After every row comes roughly how far along a hidden order it lies, from 0 to 20.
In the rows, 128 means zero.
[106  77 113 165 104  95 165 131 123 111 152  64 100 106 180 107 151 182
 146 160 121  42 138 110 116 129 113 207 123 142 104 125 128 175 146 145
 111 134 119  17 135 139 174 146 255 106 145 134 137 113 141 145 134   1
 175 120 119 121 156 122 148 127 109 100  90 135 135 127 140 120 103 112
 112 115 137 149 142 123 109 105 148 127 118] : 4
[146 164 119  74 113 125  77 134 115 140  64 207 152 170  80 125  92  68
 134  85 136 203 117 117 133 111 179  63 118 132 169 106 160  40  86 145
 158  77 159 255 106 107 105  95   7 169  94 126 117 157  90 115 119 255
  80 165 134 118  89 125 101 161 152 146 179 138 148 148 111 144 158 155
 161 128 199  84 134 132 123 153 146 119 160] : 20
[140 150 130 107 133 141 119 124 128 135  97 168 144 145 105 134 104  96
 118 106 132 167 121 131 133 124 128  86 126 122 146 122 131  93 113 126
 143 108 138 204 121 120 111 114  54 144 111 124 109 132 114 120 124 233
 103 144 127 131 114 129 118 136 140 144 152 127 130 131 117 135 146 141
 141 129 188 111 124 130 135 140 128 126 138] : 14
[129 131 137 137 143 140 139 130 135 126 140 113 128 117 125 136 136 134
 120 134 127 133 130 139 130 133 109 122 132 123 116 136 119 147 139 108
 117 150 120 103 134 132 130 134 120 114 137 125 123 120 144 144 130 107
 132 115 129 133 135 133 134 118 123 139 119 128 117 125 136 123 126 123
 116 132 102 146 121 128 137 126 114 133 114] : 8
[123 121 129 144 132 130 151 137 132 125 143 117 122 118 133 130 136 140
 133 140 127 115 132 133 128 133 114 140 131 128 119 137 118 147 139 102
 118 143 120  94 133 133 146 128 156 118 134 128 124 121 129 131 130  76
 138 118 126 127 138 129 135 117 122 111 116 122 123 120 140 124 119 120
 119 125  99 147 126 127 129 122 125 131 117] : 7
[131 132 137 135 148 144 142 136 136 129 140 123 131 119 126 140 133 128
 110 130 127 136 126 139 131 137 114 117 133 120 113 131 128 139 141 101
 120 138 121 109 134 132 143 133 114 119 136 130 123 122 139 129 130 110
 130 115 130 133 132 132 134 116 127 132 119 120 119 119 132 126 126 122
 121 131 112 127 120 128 137 128 109 132 121] : 8
[131 132 108  97  92 101  76 121 110 128  95 173 132 159 116 114 106 104
 158 106 133 139 120 101 125 105 170 123 111 144 164 102 155  61  95 189
 153  68 157 216 110 113 112 117 109 156 104 132 143 146  92 125 122 222
 113 168 133 125 101 117 108 159 142 117 157 140 155 151 112 140 142 150
 158 116 195  94 145 129 109 141 165 118 155] : 17
[127 127  99  92  83  95  79 128 104 125  77 180 132 163 113 100 102 106
 164 110 133 126 124  94 122 102 188 131 109 148 165  96 162  53  91 186
 160  57 161 227 106 114 123 106 124 160 103 131 126 151  86 126 121 233
 117 172 133 113  94 116 109 179 142 103 164 142 161 156 116 145 142 156
 159 115 198  86 149 129 103 131 174 114 160] : 18
[134 144 117 106 116 118 102 131 118 125  98 167 135 150 108 122 111 102
 136 107 132 151 125 117 128 116 149 104 119 133 135 110 148  83 105 152
 147  91 147 187 115 118 125 110  78 148 114 129 122 144 103 123 123 220
 108 155 131 127 113 124 115 152 137 124 155 132 141 141 121 137 145 148
 149 123 154 103 134 130 123 140 144 122 147] : 15
[138 144 112  97 102 112  71 132 112 134  74 184 136 158 100 115 102  95
 150 103 133 158 120 110 127 110 171 103 119 140 163 106 164  65  91 157
 155  77 155 219 109 114 113 108  81 156 102 129 133 150  87 122 121 255
 103 163 131 126  99 122 107 165 147 130 167 137 149 146 109 139 142 151
 156 117 187 102 140 130 119 145 157 119 154] : 18
[125 126 128 135 124 127 134 130 130 127 137 122 123 122 136 126 133 141
 135 137 127 111 132 129 127 131 120 141 128 126 120 133 122 144 132 116
 123 126 124 103 131 131 151 129 153 121 134 130 127 125 132 131 129  91
 137 124 126 123 133 128 133 119 122 127 119 126 128 123 133 125 127 123
 121 128 120 145 128 127 129 125 114 129 122] : 8
[132 141 125 116 124 128 112 126 123 130 124 151 133 134 114 125 114 115
 130 137 130 140 127 127 129 122 146 116 128 129 139 118 132 110 121 136
 131 112 134 161 123 123 121 122  91 140 120 129 124 137 116 125 126 172
 120 137 127 133 116 127 115 137 132 129 147 130 133 134 123 132 139 135
 136 126 150 118 131 129 127 134 132 125 136] : 12
[128 125 113 113 103 114  99 118 115 127 113 153 126 145 122 113 114 117
 146 119 130 123 122 109 125 116 155 131 118 140 145 113 135  90 113 152
 141  95 144 170 119 121 139 119 135 144 119 133 140 138 104 128 124 179
 124 150 134 124 117 120 114 151 133 113 149 139 145 140 129 135 134 142
 146 116 141 103 140 128 116 134 153 121 143] : 14
[125 116 140 150 139 145 149 123 141 126 156  99 123 112 142 138 147 147
 108 148 125 119 129 143 129 141 102 136 137 118 109 142 117 171 147  88
 112 165 111  71 139 138 140 135 143 110 142 130 131 115 149 131 132  65
 138 106 125 133 146 133 141 100 121 142 103 125 115 115 136 120 112 113
 110 135  97 167 120 127 139 119 104 135 112] : 5
[147 167 127  83 121 137  84 123 119 140  69 204 153 162  80 129  95  70
 130  81 135 196 118 123 134 113 172  63 120 128 170 104 143  51  91 164
 159  85 157 253 113 110 107 108   7 166  94 123 129 155  95 115 119 255
  83 161 132 127  86 127 102 156 156 137 212 136 143 144 115 142 147 156
 159 130 191  84 129 132 130 154 137 121 155] : 19
[114  99 142 180 153 144 190 128 148 118 183  52 108  88 172 138 162 182
 103 170 122  72 140 143 126 146  76 179 140 118  78 153  84 218 167  76
  88 191  97   1 150 150 153 158 225  88 161 128 142  99 169 138 137   1
 167  80 122 134 172 135 156  84 103 132  78 125 103 111 146 111 105  98
  92 134  72 181 119 124 137 105  98 138  95] : 0
[123 121 131 143 133 132 142 135 133 126 149 107 126 117 140 131 140 139
 130 140 126 110 131 133 128 136 118 140 133 126 115 139 122 155 143 128
 119 145 120  93 135 134 146 137 143 118 132 129 133 123 139 132 131  70
 146 115 129 133 140 130 137 122 126 124 112 128 122 123 125 123 125 118
 122 133 117 152 127 127 131 120 120 132 120] : 7
[133 145 118  88 114 119 105 131 118 135  88 178 139 157 102 120 104  95
 136 102 133 157 120 116 129 115 169 110 117 133 162  96 158  56 100 147
 153  68 151 216 113 109  98 109  61 158 105 126 103 148  93 121 123 252
 103 157 130 114  99 124 111 159 142 138 163 135 147 143 116 139 154 150
 152 125 169 106 136 130 122 140 149 121 150] : 17
[135 149 122 100 116 122  82 125 120 136  92 181 141 154 100 124 106  97
 133 103 133 167 124 120 130 117 154  92 120 133 154 111 143  79 105 122
 149 112 144 207 114 116 110 114  65 150 106 128 134 147 105 122 122 255
 101 152 131 120 102 126 113 157 143 123 166 134 141 143 118 138 142 147
 151 128 171  93 131 130 125 142 139 123 147] : 16
[118 106 144 177 157 144 200 122 147 124 185  58 113  89 160 142 161 168
  99 164 121  86 138 155 128 150  75 163 143 116  82 157  98 211 168  93
  89 191  94  11 152 150 143 152 190  89 160 126 131 100 170 136 137   1
 159  83 122 138 169 136 154  80 105 138  77 124 101 107 146 113  97  97
  92 135  68 171 115 125 140 108  97 140  95] : 0
[111  87 118 145 108 104 145 113 121 112 148  92 108 118 158 111 143 165
 153 148 124  67 136 114 121 129 120 163 124 139 116 133 117 155 133 159
 115 128 123  66 132 135 157 134 233 116 134 135 134 119 135 138 132  22
 160 127 122 123 145 122 139 130 111 104 104 138 135 130 131 123 110 120
 118 117 139 141 140 125 111 111 147 127 124] : 6
[125 127 142 153 149 144 157 136 140 129 147  94 123 107 142 142 142 144
 108 145 125 115 133 145 130 142  95 134 137 116 114 145 116 174 152  99
 108 169 108  59 141 138 143 137 145 107 146 127 142 113 153 131 132  51
 142 104 122 135 148 134 140  97 121 128 103 121 110 117 150 118 111 112
 110 133  89 151 116 127 140 119  99 135 107] : 5
[133 135 121 111 115 124  90 128 120 131 102 159 132 146 111 120 113 110
 134 112 131 150 123 119 128 119 147 113 119 132 144 118 132  93 108 154
 140  98 143 197 117 120 116 126  87 147 113 132 122 141 110 124 125 227
 111 151 133 124 110 125 117 149 137 133 147 131 141 137 119 136 134 140
 144 123 161 108 135 129 123 138 141 123 141] : 14
[130 133 134 135 139 138 148 128 133 126 127 122 129 123 125 134 137 128
 120 134 128 130 130 136 130 132 123 126 131 122 124 132 128 140 133 117
 123 139 123 108 133 130 127 128 116 123 133 128 125 125 134 126 129 175
 128 117 128 127 133 131 129 115 126 127 122 121 121 126 123 126 128 124
 120 127 102 118 123 128 132 128 117 132 122] : 9
[121 115 135 153 144 131 155 131 133 126 162  84 118 109 145 129 142 155
 125 148 124 105 133 139 127 141  90 150 137 121 102 151 111 161 151 112
 104 162 110  68 141 137 122 135 172 105 145 127 145 112 151 133 131  30
 147 101 124 126 151 132 140 102 117 133 102 120 113 117 137 119 111 114
 106 142 101 167 122 126 133 117 106 134 108] : 4
[127 119 106 101  91  99  70 133 109 126  99 166 128 154 120 105 111 116
 162 112 131 127 123  99 124 110 165 137 114 144 142 102 147  75 103 164
 157  78 156 191 113 113 119 114 131 153 111 135 133 148  95 127 122 206
 122 174 130 122 108 118 112 170 140 118 153 135 155 149 122 138 134 147
 148 115 174  96 144 129 108 136 166 117 150] : 16
[115  95 139 173 147 134 192 120 142 120 176  57 110  90 166 135 161 173
 117 164 121  74 140 139 125 146  84 174 139 122  89 161 101 200 163 106
  96 177  99  16 145 146 152 161 237  91 159 131 129 106 169 138 135   1
 165  92 124 133 167 132 151  92 104 120  81 117 106 106 142 114 106 100
  97 130  98 157 121 125 133 107 108 137  99] : 1
[135 146 121 102 114 127  93 134 118 134  95 170 138 153 105 121 108  99
 146 107 132 157 123 118 129 115 156  99 120 134 154 112 156  74 106 158
 145  91 147 204 114 114 109 118  76 151 111 127 131 144 104 122 123 238
 103 156 132 131 102 124 118 154 144 122 161 133 143 135 126 138 143 145
 150 125 162 105 134 130 123 141 144 122 148] : 16
[132 137 128 122 128 129 115 128 126 131 121 141 134 136 122 127 125 119
 123 123 129 143 124 129 128 123 136 113 124 128 134 122 128 104 120 150
 129 118 134 146 124 127 111 124  99 134 118 125 130 135 121 124 126 163
 117 134 129 122 121 129 124 132 130 131 135 126 133 134 118 131 129 133
 134 125 131 131 128 129 129 133 129 127 135] : 12
[117 104 131 153 129 122 136 124 132 116 154  85 114 109 157 126 147 161
 129 151 124  85 136 131 125 136 104 170 136 127 105 140 130 171 148 132
 113 153 114  50 139 139 151 142 196 108 146 129 146 113 145 136 132  20
 155 110 125 123 150 129 143 111 112 121  97 124 118 120 137 119 109 113
 112 129  97 148 128 125 126 113 123 133 113] : 4
[125 119 155 168 166 156 180 133 150 128 187  80 122  91 147 154 157 159
  99 160 123 110 137 159 133 153  61 137 143 109  82 165 108 210 165  88
  94 195  88  12 151 146 139 150 165  90 161 124 141 100 174 132 136   1
 147  78 114 146 163 140 151  77 104 140  83 110  94 100 140 113 116  99
  93 140  40 174 109 126 150 113  86 142  95] : 1
[130 125 119 111 115 122 111 125 121 129 107 147 130 145 118 121 116 115
 136 116 129 141 126 120 127 122 151 122 121 134 140 110 116 106 114 148
 140 101 139 168 120 121 126 118 112 140 117 127 114 136 113 128 125 168
 120 145 131 132 116 125 119 142 135 132 146 133 141 139 123 132 129 134
 137 121 152 108 134 129 124 133 142 124 136] : 13
[145 165 129  92 131 138  90 129 123 138  81 187 151 153  81 136  96  83
 123  94 135 190 116 133 134 119 158  62 123 124 157 117 140  62 101 132
 150  95 147 231 114 113  97 107  18 153 101 126 124 148 104 116 121 255
  86 148 126 128  93 129 109 147 152 139 173 133 136 138 112 138 154 149
 157 126 181  98 126 132 134 148 129 123 147] : 17
[119 112 138 159 141 131 173 119 140 123 169  75 116 102 155 134 154 162
 108 153 123  92 137 138 127 142  99 161 135 121  98 152 101 187 157  87
 100 168 107  55 143 141 149 139 199  99 149 129 131 107 156 134 134  14
 152 104 124 129 156 132 144  99 108 123  93 119 110 117 142 118 107 108
 104 137  92 145 120 126 135 112 108 135 108] : 3
[ 97  55 101 158  82  83 136 115 113 103 161  69  89 108 192  90 157 195
 171 170 120  13 141  91 110 122 125 243 118 151 104 117 136 181 146 164
 112 119 119  38 134 139 189 151 255 115 148 141 152 116 136 148 134   1
 190 121 123 120 161 116 147 142 100  82  85 136 142 138 145 121 108 109
 114 113 110 143 153 122  94  97 168 124 120] : 4
[132 140 121 108 113 122  99 127 119 134 104 161 141 146 111 123 112 106
 136 110 131 152 121 120 129 119 153 107 123 134 146 114 153  84 108 152
 150 100 140 184 118 119 106 118  86 145 113 127 121 139 109 124 124 218
 108 145 129 120 110 125 116 144 142 140 151 132 139 144 123 136 136 139
 145 123 165 119 133 130 122 139 142 122 144] : 15
[120 113 140 167 150 138 192 123 142 119 166  73 115 100 150 139 148 161
 113 157 123  97 133 145 127 143  83 155 140 120  91 150 108 188 158  88
 105 178 105  42 145 143 152 148 185  99 154 129 139 106 159 135 135   1
 154  97 120 129 156 134 146  91 111 126  88 123 110 116 140 116 119 106
 101 134  85 152 121 125 137 111 103 136 102] : 3
[137 159 120  95 119 133 102 137 117 135  91 180 143 157  95 124 104 100
 143 102 133 167 119 116 131 117 161  92 121 135 159 109 136  70 100 143
 151  93 148 215 114 114 101 112  62 154 109 128 142 147 102 121 122 255
 101 156 131 125 101 125 109 153 146 139 159 134 142 145 119 138 147 150
 149 128 182 110 132 131 124 142 144 122 148] : 17
[133 132 142 144 144 144 142 135 140 128 154 110 129 113 136 142 139 131
 104 135 127 138 130 144 132 139 110 120 135 115 110 141 126 156 148 107
 115 161 115 108 137 135 121 130 124 110 137 126 131 117 147 128 131 126
 132 112 127 124 143 135 135  91 119 122 117 127 112 115 134 123 118 117
 113 146  92 151 117 128 140 125 107 133 113] : 7
[141 161 132 104 132 137 101 133 127 138 102 173 146 147  99 132 110  91
 122 106 132 172 121 133 132 125 146  77 126 125 144 122 147  85 109 137
 144 107 140 196 119 118  92 108  73 146 111 124 109 141 113 120 123 236
  99 141 130 123 106 129 116 138 151 139 155 129 132 135 117 135 147 142
 142 128 147 112 126 131 132 145 127 125 143] : 15
[117 103 144 172 156 143 195 127 147 125 180  63 113  93 164 141 159 170
 102 165 122  86 137 148 128 148  71 165 138 117  86 169 107 207 167  82
  89 191  96  16 150 145 158 153 198  91 162 123 131 102 167 137 136   1
 159  84 121 133 166 135 152  85 108 135  82 115 106 113 143 113 104 101
  91 138  65 164 116 125 139 110  96 140  96] : 1
[138 149 127 114 131 130  98 123 127 139 105 154 138 136 112 131 120 107
 122 116 130 155 121 134 130 124 140 105 126 125 137 124 140 101 117 144
 135 116 133 164 122 122 120 119  81 148 120 126 158 138 116 122 126 169
 113 136 125 133 118 129 120 136 138 122 148 124 131 128 119 130 140 138
 133 128 136 114 127 130 132 135 123 127 135] : 13
[137 146 105  84  89 102  63 129 104 132  63 202 138 167 104 105  94  89
 157  93 135 154 121  98 124 103 187 105 112 147 175  93 150  43  83 182
 165  57 165 255 106 108 113 103  76 171  95 132 116 159  84 122 120 255
 104 183 135 126  90 118 104 177 148 122 179 136 161 155 118 144 162 159
 165 116 207  91 145 130 108 144 171 114 164] : 20
[135 141 117 106 114 123  87 129 117 126  85 170 137 156 106 118 106 101
 140 108 132 153 124 114 128 115 160 106 121 135 155 103 131  79 103 153
 148  93 149 219 115 116 110 114  88 149 112 129 115 145 103 121 123 225
 111 153 133 124 104 123 114 155 141 122 157 137 144 144 125 139 148 145
 148 117 169  99 134 130 121 140 145 121 145] : 16
[132 138 119 104 112 119  92 130 118 130  96 159 133 148 116 117 114 113
 149 112 131 146 123 118 127 117 150 112 120 134 148 109 146  94 106 131
 145  96 146 191 117 119 121 120  96 146 115 130 132 142 106 124 124 207
 109 150 136 120 112 124 119 150 140 113 150 131 143 135 119 136 141 146
 147 121 174 105 134 129 120 136 148 122 144] : 15
[124 114 123 130 122 126 122 128 125 126 130 124 122 129 137 121 133 132
 136 132 127 114 126 123 125 126 134 142 124 133 127 120 120 129 129 136
 126 125 132 119 128 128 120 129 133 126 128 129 141 128 127 131 128 106
 135 130 130 123 132 126 131 130 124 124 125 130 133 133 127 129 122 128
 128 124 113 130 132 127 122 125 136 127 129] : 10
[121 112 145 167 150 145 190 123 146 123 193  68 114  91 156 144 158 167
 107 159 122  97 135 149 129 149  80 157 140 115  89 155 120 205 163  62
  94 188  97  16 149 146 157 153 175  95 158 130 133 103 168 136 135   1
 154  82 124 125 161 136 150  85 108 129  83 115 102 104 148 114 106 103
  92 137  87 176 115 125 142 113  99 139 100] : 1
[138 153 118  94 114 122  85 126 116 138  82 185 142 159  97 122 100  90
 141  96 134 168 117 114 129 113 165  94 116 134 164 109 142  69  95 157
 157  84 150 213 112 111  95 107  73 157  97 127 117 151  98 121 120 252
  99 157 135 134  94 124 108 157 149 129 167 140 144 146 118 140 159 152
 156 126 151  91 134 131 122 145 143 120 150] : 17
